Here is a tiny trained network, its code and every weight. The questions are about switching its units off for an input and a target symbol, where a switched-off unit gives its printed mean instead of its output.

import numpy as np


def w(rows, s, z=0):
    codes = np.array(rows[::2]) - 128.0
    scale = np.full(codes.shape[1], s)
    scale[-1] = z or s
    return codes * scale


def softmax(a):
    e = np.exp(a - a.max(-1, keepdims=True))
    return e / e.sum(-1, keepdims=True)


def log_softmax(a):
    a = a - a.max(-1, keepdims=True)
    return a - np.log(np.exp(a).sum(-1, keepdims=True))


def net(x, mask):
    ids = ['ΘΛΞΣΦαβγεζημπτω'.index(c) for c in x.split()]
    T = len(ids)
    res = E[ids] + P[:T]
    u = 0
    for l in range(2):
        r = res
        for j in range(3):
            rows = slice(3 * j, 3 * j + 3)
            q, k, v = (r @ M[l][rows].T for M in (Q, K, V))
            z = softmax(np.where(np.tri(T) > 0, q @ k.T / 3**0.5, -1e9)) @ v
            o = O[l][rows]
            res = res + np.where(mask[u + j], z, o[:, -1]) @ o[:, :-1]
        u += 3
    return log_softmax(res[-1] @ U[:, :-1].T + U[:, -1])


Q, K, V, O = {}, {}, {}, {}
E = w([
[156,79,32,158,170,146,129,157,101],'Θ',
[61,95,73,73,142,130,69,138,163],'Λ',
[157,30,58,149,55,89,129,168,191],'Ξ',
[156,107,191,105,109,121,68,150,220],'Σ',
[155,131,56,67,169,58,178,131,168],'Φ',
[139,2,142,114,153,135,157,159,90],'α',
[109,128,114,190,88,109,107,193,91],'β',
[126,48,149,162,147,147,215,44,162],'γ',
[123,60,92,156,54,137,101,81,95],'ε',
[138,102,140,146,196,43,113,96,143],'ζ',
[96,130,79,57,67,65,160,99,129],'η',
[45,113,192,119,87,88,148,121,162],'μ',
[169,151,121,151,83,26,181,162,130],'π',
[89,164,57,185,114,95,164,82,144],'τ',
[86,79,78,108,126,141,221,206,142],'ω',
],0.016)
P = w([
[119,192,140,132,196,52,184,179,1],'0',
[130,82,141,172,111,148,83,123,196],'1',
[117,86,134,169,109,130,91,140,191],'2',
[119,87,140,166,111,131,97,149,184],'3',
[108,76,144,167,118,128,117,144,187],'4',
[101,85,122,163,128,113,116,155,185],'5',
[100,94,129,161,117,104,121,159,182],'6',
[100,78,130,168,124,104,129,156,169],'7',
[105,84,120,168,128,100,129,176,168],'8',
[104,97,129,166,134,82,130,177,165],'9',
],0.0075)
Q[0] = w([
[67,55,102,162,89,45,121,153,183],'L0H0',
[120,102,177,106,91,154,93,84,70],'L0H0',
[140,178,145,66,113,171,131,84,26],'L0H0',
[97,117,81,169,145,109,78,120,163],'L0H1',
[96,2,71,182,76,26,131,186,175],'L0H1',
[125,230,130,103,128,207,116,69,76],'L0H1',
[156,105,121,152,159,155,93,164,83],'L0H2',
[78,53,86,183,76,49,154,143,209],'L0H2',
[118,59,88,132,71,36,141,189,148],'L0H2',
],0.0082)
K[0] = w([
[169,188,142,132,167,136,111,151,61],'L0H0',
[147,89,153,156,135,91,104,107,137],'L0H0',
[164,93,143,118,105,150,103,123,204],'L0H0',
[110,130,145,135,138,141,126,130,116],'L0H1',
[154,140,139,121,144,95,166,110,24],'L0H1',
[130,97,132,173,120,146,78,99,251],'L0H1',
[129,87,132,158,133,147,145,150,104],'L0H2',
[99,167,159,142,205,118,156,141,68],'L0H2',
[98,145,136,137,160,153,138,151,50],'L0H2',
],0.012)
V[0] = w([
[173,209,140,81,116,97,140,172,155],'L0H0',
[94,155,118,202,150,92,100,154,26],'L0H0',
[225,99,188,180,92,122,115,126,130],'L0H0',
[170,126,110,125,167,142,140,222,176],'L0H1',
[82,134,166,88,204,88,166,117,47],'L0H1',
[93,129,2,81,75,27,164,153,36],'L0H1',
[167,207,103,162,167,89,179,39,171],'L0H2',
[183,108,90,119,177,125,67,126,148],'L0H2',
[97,170,182,89,133,68,65,98,141],'L0H2',
],0.0077)
O[0] = w([
[140,144,144,146,126,54,97,109,81,132],'L0H0',
[121,168,152,161,102,200,58,159,133,180],'L0H0',
[129,35,163,108,43,139,83,156,93,101],'L0H0',
[186,150,158,128,196,67,99,195,189,133],'L0H1',
[175,124,231,132,195,152,151,89,66,200],'L0H1',
[148,228,189,70,96,180,141,106,178,249],'L0H1',
[201,109,118,255,119,99,153,93,158,126],'L0H2',
[191,128,116,84,157,157,62,11,177,106],'L0H2',
[47,101,158,169,157,77,72,90,168,112],'L0H2',
],0.0066,0.015)
Q[1] = w([
[98,82,43,150,146,148,29,82,105],'L1H0',
[72,91,141,57,190,89,125,73,162],'L1H0',
[111,176,183,165,142,140,216,118,118],'L1H0',
[171,193,161,101,117,253,149,185,188],'L1H1',
[185,21,163,172,191,80,133,233,70],'L1H1',
[99,139,69,235,131,139,179,47,180],'L1H1',
[90,191,197,71,185,156,203,173,205],'L1H2',
[159,184,175,205,74,212,114,115,180],'L1H2',
[133,86,152,135,167,144,35,97,77],'L1H2',
],0.0055)
K[1] = w([
[140,49,76,129,104,233,147,107,253],'L1H0',
[51,133,188,54,218,112,119,115,193],'L1H0',
[152,191,142,157,174,107,149,90,96],'L1H0',
[168,187,89,123,199,146,111,183,76],'L1H1',
[129,33,182,96,179,130,13,145,169],'L1H1',
[83,158,39,176,88,101,161,108,152],'L1H1',
[150,203,125,84,181,128,171,153,28],'L1H2',
[51,190,83,118,77,211,153,145,106],'L1H2',
[97,81,95,113,46,125,107,114,198],'L1H2',
],0.0062)
V[1] = w([
[233,122,119,230,109,147,110,159,85],'L1H0',
[102,84,102,73,48,20,148,183,108],'L1H0',
[100,83,66,90,102,220,101,116,215],'L1H0',
[192,254,97,95,141,140,136,145,144],'L1H1',
[96,169,129,163,94,140,198,88,144],'L1H1',
[207,146,169,92,94,189,189,138,164],'L1H1',
[158,88,135,142,168,50,129,64,86],'L1H2',
[99,148,95,144,215,78,153,175,172],'L1H2',
[119,102,66,152,148,132,213,159,71],'L1H2',
],0.0064)
O[1] = w([
[139,213,122,193,192,126,177,116,132,119],'L1H0',
[199,137,176,173,61,169,174,141,203,59],'L1H0',
[180,54,130,195,154,175,34,100,79,17],'L1H0',
[109,78,35,142,120,165,145,159,89,255],'L1H1',
[95,92,63,105,79,49,33,81,147,184],'L1H1',
[168,40,67,133,124,83,188,127,74,240],'L1H1',
[154,130,118,2,136,208,131,84,198,67],'L1H2',
[57,102,125,120,124,208,78,189,213,139],'L1H2',
[51,91,168,135,126,213,183,34,189,120],'L1H2',
],0.0055,0.009)
U = w([
[194,172,68,127,181,208,116,133,97,162],'Θ',
[50,108,103,72,163,139,30,151,125,202],'Λ',
[183,50,95,165,82,86,116,184,185,143],'Ξ',
[171,179,188,97,97,198,72,147,212,225],'Σ',
[178,161,72,55,181,102,147,127,177,44],'Φ',
[160,106,210,58,151,161,145,139,51,117],'α',
[87,194,170,180,113,150,91,197,61,106],'β',
[116,93,163,180,142,163,195,57,158,168],'γ',
[145,99,139,145,58,133,102,73,37,179],'ε',
[122,136,175,139,229,43,95,95,107,253],'ζ',
[110,154,110,22,50,107,132,73,101,117],'η',
[3,129,218,131,105,122,123,124,139,85],'μ',
[186,190,150,135,100,78,166,158,136,8],'π',
[46,162,58,207,142,109,128,91,143,109],'τ',
[53,116,106,121,142,176,195,198,161,38],'ω',
],0.0062,0.0034)

Each question gives the input, a string of symbols that net reads in full, and the target symbol t.
The units are the heads (3 rows each of Q, K, V and O). Each row of codes is followed by its name. A weight is (code - 128) times the scale printed after its matrix; where a second scale follows, it is the last column's (O and U).
mask holds one flag per head, layer by layer. A switched-off head (its flag False) gives its mean, the last column of its rows in O, instead of its output. The means were averaged over made-up inputs and are rounded, as every weight is.
A unit's drop is (log p(t) with every unit on - log p(t) with that unit switched off) / (log p(t) with every unit on - log p(t) with every unit switched off).
The circuit of an input: a set's keep is (log p(t) with only the set's units on - log p(t) with every unit switched off) / (log p(t) with every unit on - log p(t) with every unit switched off). Starting from all 6 units, units are removed one at a time, each time the one whose removal leaves the highest keep (on an exact tie, the one counted first), for as long as the keep stays at least 0.8.
circuit, biggest first: the units of the circuit, biggest drop first
most important unit: the unit with the biggest drop
which heads matter: for each layer, one digit per head in row order, 1 if its drop is at least 0.15 and else 0, layers parted by /
input Θ Λ ε β, target Θ: circuit, biggest first : (L0H2, L1H1, L1H0)
input μ π ε π π γ ω, target μ: which heads matter : 011 / 010
input Ξ Φ α β ζ Λ ζ ω ε, target Ξ: circuit, biggest first : (L0H1, L1H0)
input ε β Ξ β α τ ε, target ε: which heads matter : 110 / 101
input η μ ζ Ξ β ω π, target η: most important unit : L0H1
input Λ ε β ε Λ, target Λ: which heads matter : 101 / 100
input η ε τ ω Σ β Φ, target η: which heads matter : 010 / 110
input Σ ε Ξ ζ α, target Σ: which heads matter : 111 / 111
input ω τ α η Λ η, target ω: which heads matter : 111 / 011
input β ζ α β, target β: which heads matter : 100 / 001
input ε Λ ζ η, target ε: circuit, biggest first : (L1H0, L0H1, L1H2, L0H0)
input Λ ε ζ η η η, target Λ: which heads matter : 101 / 101
input γ η α π Λ π γ μ, target γ: which heads matter : 111 / 101
input α π η π α γ π ω, target α: which heads matter : 111 / 010
input β η τ α ω β η π, target β: most important unit : L0H0
input τ ω ζ Σ ζ, target τ: which heads matter : 111 / 110
input ζ γ Ξ Λ μ γ β α, target ζ: circuit, biggest first : (L0H2, L1H0, L0H1)
input μ Θ ε β Θ η, target μ: circuit, biggest first : (L0H2, L1H1, L0H1)
input ω τ β ζ Σ β Ξ η Ξ μ, target ω: which heads matter : 111 / 011
input γ ω π β ε, target γ: most important unit : L0H1
input Θ ω ω μ ε Φ, target Θ: which heads matter : 101 / 110
input ω ζ β Ξ Ξ, target ω: circuit, biggest first : (L1H2, L0H2, L0H0)
input ζ β α η Φ, target ζ: circuit, biggest first : (L0H2, L0H1)
input η η π α β ζ μ, target η: circuit, biggest first : (L0H1, L1H1, L1H0)
input π Ξ Ξ Σ π, target π: circuit, biggest first : (L1H0, L0H0, L0H2)
input Ξ γ γ Λ ω Σ π, target Ξ: circuit, biggest first : (L0H1, L1H0, L0H0)
